Below is a small trained network, with its code and all its weights. Each question gives an input and a target symbol and asks what happens when units are switched off, that is, made to give their printed mean instead of their output.

import numpy as np


def w(rows, s, z=0):
    codes = np.array(rows[::2]) - 128.0
    scale = np.full(codes.shape[1], s)
    scale[-1] = z or s
    return codes * scale


def f(y):
    return np.maximum(y, 0)


def softmax(a):
    e = np.exp(a - a.max(-1, keepdims=True))
    return e / e.sum(-1, keepdims=True)


def log_softmax(a):
    a = a - a.max(-1, keepdims=True)
    return a - np.log(np.exp(a).sum(-1, keepdims=True))


def net(x, mask):
    ids = ['αδμτφω'.index(c) for c in x.split()]
    T = len(ids)
    res = E[ids] + P[:T]
    r = res
    for j in range(2):
        rows = slice(3 * j, 3 * j + 3)
        q, k, v = (r @ M[0][rows].T for M in (Q, K, V))
        z = softmax(np.where(np.tri(T) > 0, q @ k.T / 3**0.5, -1e9)) @ v
        o = O[0][rows]
        res = res + np.where(mask[j], z, o[:, -1]) @ o[:, :-1]
    y = f(res @ A[0][:, :-1].T + A[0][:, -1])
    res = res + np.where(mask[2:10], y, B[0][:, -1]) @ B[0][:, :-1]
    return log_softmax(res[-1] @ U[:, :-1].T + U[:, -1])


Q, K, V, O, A, B = {}, {}, {}, {}, {}, {}
E = w([
[92,180,199,154,89,87,138,148,211,134],'α',
[79,126,99,161,166,192,168,131,38,3],'δ',
[181,59,126,185,116,129,135,218,75,160],'μ',
[42,210,138,80,163,117,46,130,25,112],'τ',
[73,117,54,112,206,82,54,110,219,110],'φ',
[102,104,69,126,151,222,189,170,175,171],'ω',
],0.0073)
P = w([
[137,136,53,138,53,131,174,85,132,153],'0',
[94,115,158,140,187,96,187,179,145,150],'1',
[191,145,169,198,184,174,160,68,139,194],'2',
[225,158,146,136,177,177,149,151,151,132],'3',
[137,74,141,187,73,213,60,139,159,110],'4',
[148,114,167,54,117,187,141,254,161,148],'5',
],0.0049)
Q[0] = w([
[88,107,108,148,110,116,123,107,130,148],'head 1',
[92,116,135,182,128,139,124,171,123,111],'head 1',
[118,119,101,81,120,71,88,91,88,134],'head 1',
[136,117,133,67,162,80,175,127,99,129],'head 2',
[80,83,129,42,87,141,130,225,145,109],'head 2',
[170,190,143,132,251,108,201,165,127,157],'head 2',
],0.028)
K[0] = w([
[110,133,115,104,139,103,160,161,124,137],'head 1',
[123,145,151,111,170,102,95,134,137,118],'head 1',
[129,146,142,156,94,98,211,126,140,115],'head 1',
[209,155,135,140,156,192,100,95,141,114],'head 2',
[140,138,161,171,206,130,146,50,107,179],'head 2',
[164,149,55,156,4,152,75,55,134,132],'head 2',
],0.028)
V[0] = w([
[175,8,85,149,149,170,167,138,204,158],'head 1',
[122,80,79,125,195,86,61,89,128,73],'head 1',
[166,56,150,213,140,137,122,138,39,65],'head 1',
[158,155,207,153,52,77,121,177,114,177],'head 2',
[80,192,182,132,167,85,116,89,200,65],'head 2',
[160,145,174,168,61,146,189,104,80,38],'head 2',
],0.013)
O[0] = w([
[118,197,7,220,107,105,188,165,184,164,212],'head 1',
[196,88,15,63,149,156,66,155,115,124,203],'head 1',
[60,102,73,203,136,82,74,147,33,110,4],'head 1',
[134,162,124,228,206,201,103,162,136,89,106],'head 2',
[181,137,57,117,197,74,199,76,154,160,202],'head 2',
[105,95,53,158,124,135,1,132,157,139,84],'head 2',
],0.0069,0.0032)
A[0] = w([
[172,160,180,129,63,100,84,150,202,140,145],'neuron 1',
[56,251,85,102,150,124,124,78,31,103,120],'neuron 2',
[179,130,183,82,178,112,132,136,83,192,177],'neuron 3',
[98,132,117,115,177,175,68,88,140,101,176],'neuron 4',
[108,166,175,171,129,56,100,85,217,88,54],'neuron 5',
[217,74,150,126,138,128,81,128,86,171,6],'neuron 6',
[149,142,83,78,118,91,193,82,68,76,80],'neuron 7',
[91,111,186,138,84,91,112,115,91,129,163],'neuron 8',
],0.011,0.0018)
B[0] = w([
[138,124,194,94,195,142,159,123,31,217,252],'neuron 1',
[159,88,194,66,120,153,146,66,205,25,174],'neuron 2',
[109,121,121,173,57,155,198,118,191,32,237],'neuron 3',
[186,121,86,86,180,161,187,162,71,159,205],'neuron 4',
[148,84,44,3,89,131,67,166,104,204,234],'neuron 5',
[63,194,145,162,121,62,165,101,199,162,164],'neuron 6',
[77,131,118,244,141,115,27,166,106,207,253],'neuron 7',
[122,173,151,125,102,54,52,87,92,90,176],'neuron 8',
],0.0077,0.0052)
U = w([
[135,94,47,65,131,71,45,110,140,165,88],'α',
[121,92,140,102,132,135,125,54,152,5,45],'δ',
[111,96,131,221,164,172,71,184,18,74,83],'μ',
[125,134,218,84,102,141,155,112,128,119,193],'τ',
[166,99,58,137,187,170,168,149,190,146,249],'φ',
[101,137,96,242,80,59,155,135,179,139,61],'ω',
],0.0036,0.002)

Each question gives the input, a string of symbols that net reads in full, and the target symbol t.
The units are the heads (3 rows each of Q, K, V and O) and the neurons (one row each of A and B). Each row of codes is followed by its name. A weight is (code - 128) times the scale printed after its matrix; where a second scale follows, it is the last column's (O, A, B and U).
mask holds one flag per unit, heads first, then neurons. A switched-off unit (its flag False) gives its mean, the last column of its rows in O or B, instead of its output. The means were averaged over made-up inputs and are rounded, as every weight is.
A unit's drop is (log p(t) with every unit on - log p(t) with that unit switched off) / (log p(t) with every unit on - log p(t) with every unit switched off).
The circuit of an input: a set's keep is (log p(t) with only the set's units on - log p(t) with every unit switched off) / (log p(t) with every unit on - log p(t) with every unit switched off). Starting from all 10 units, units are removed one at a time, each time the one whose removal leaves the highest keep (on an exact tie, the one counted first), for as long as the keep stays at least 0.8.
circuit, biggest first: the units of the circuit, biggest drop first
unit that matters most: the unit with the biggest drop
k most important neurons: the k neurons with the biggest drops, biggest first
heads that matter: for each layer, one digit per head in row order, 1 if its drop is at least 0.15 and else 0, layers parted by /
drop when u is switched off: that unit's drop, to one decimal
input φ δ φ ω τ ω, target ω: unit that matters most : head 2
input φ δ φ δ, target ω: circuit, biggest first : (head 2; neuron 7; neuron 3)
input τ ω ω α μ, target τ: circuit, biggest first : (head 2; head 1)
input φ φ φ μ δ, target ω: circuit, biggest first : (head 2; neuron 7; neuron 1)
input δ μ α α μ, target μ: heads that matter : 11
input ω φ α τ, target τ: circuit, biggest first : (head 2; head 1; neuron 2)
input α μ τ α α, target μ: heads that matter : 01
input δ μ φ τ α φ, target ω: heads that matter : 01
input τ ω τ, target δ: heads that matter : 00
input δ μ μ τ φ, target μ: circuit, biggest first : (head 2; head 1)
input μ α δ δ φ δ, target α: heads that matter : 11
input δ ω μ τ α, target τ: heads that matter : 11
input μ α α, target μ: heads that matter : 01
input μ δ φ, target μ: circuit, biggest first : (head 2)
input δ α φ α φ μ, target ω: 2 most important neurons : (neuron 7; neuron 3)
input μ δ δ α α, target α: drop when neuron 2 is switched off : 0.0
input ω τ ω, target τ: drop when head 2 is switched off : 0.4
input α δ ω ω α, target α: drop when neuron 5 is switched off : 0.5
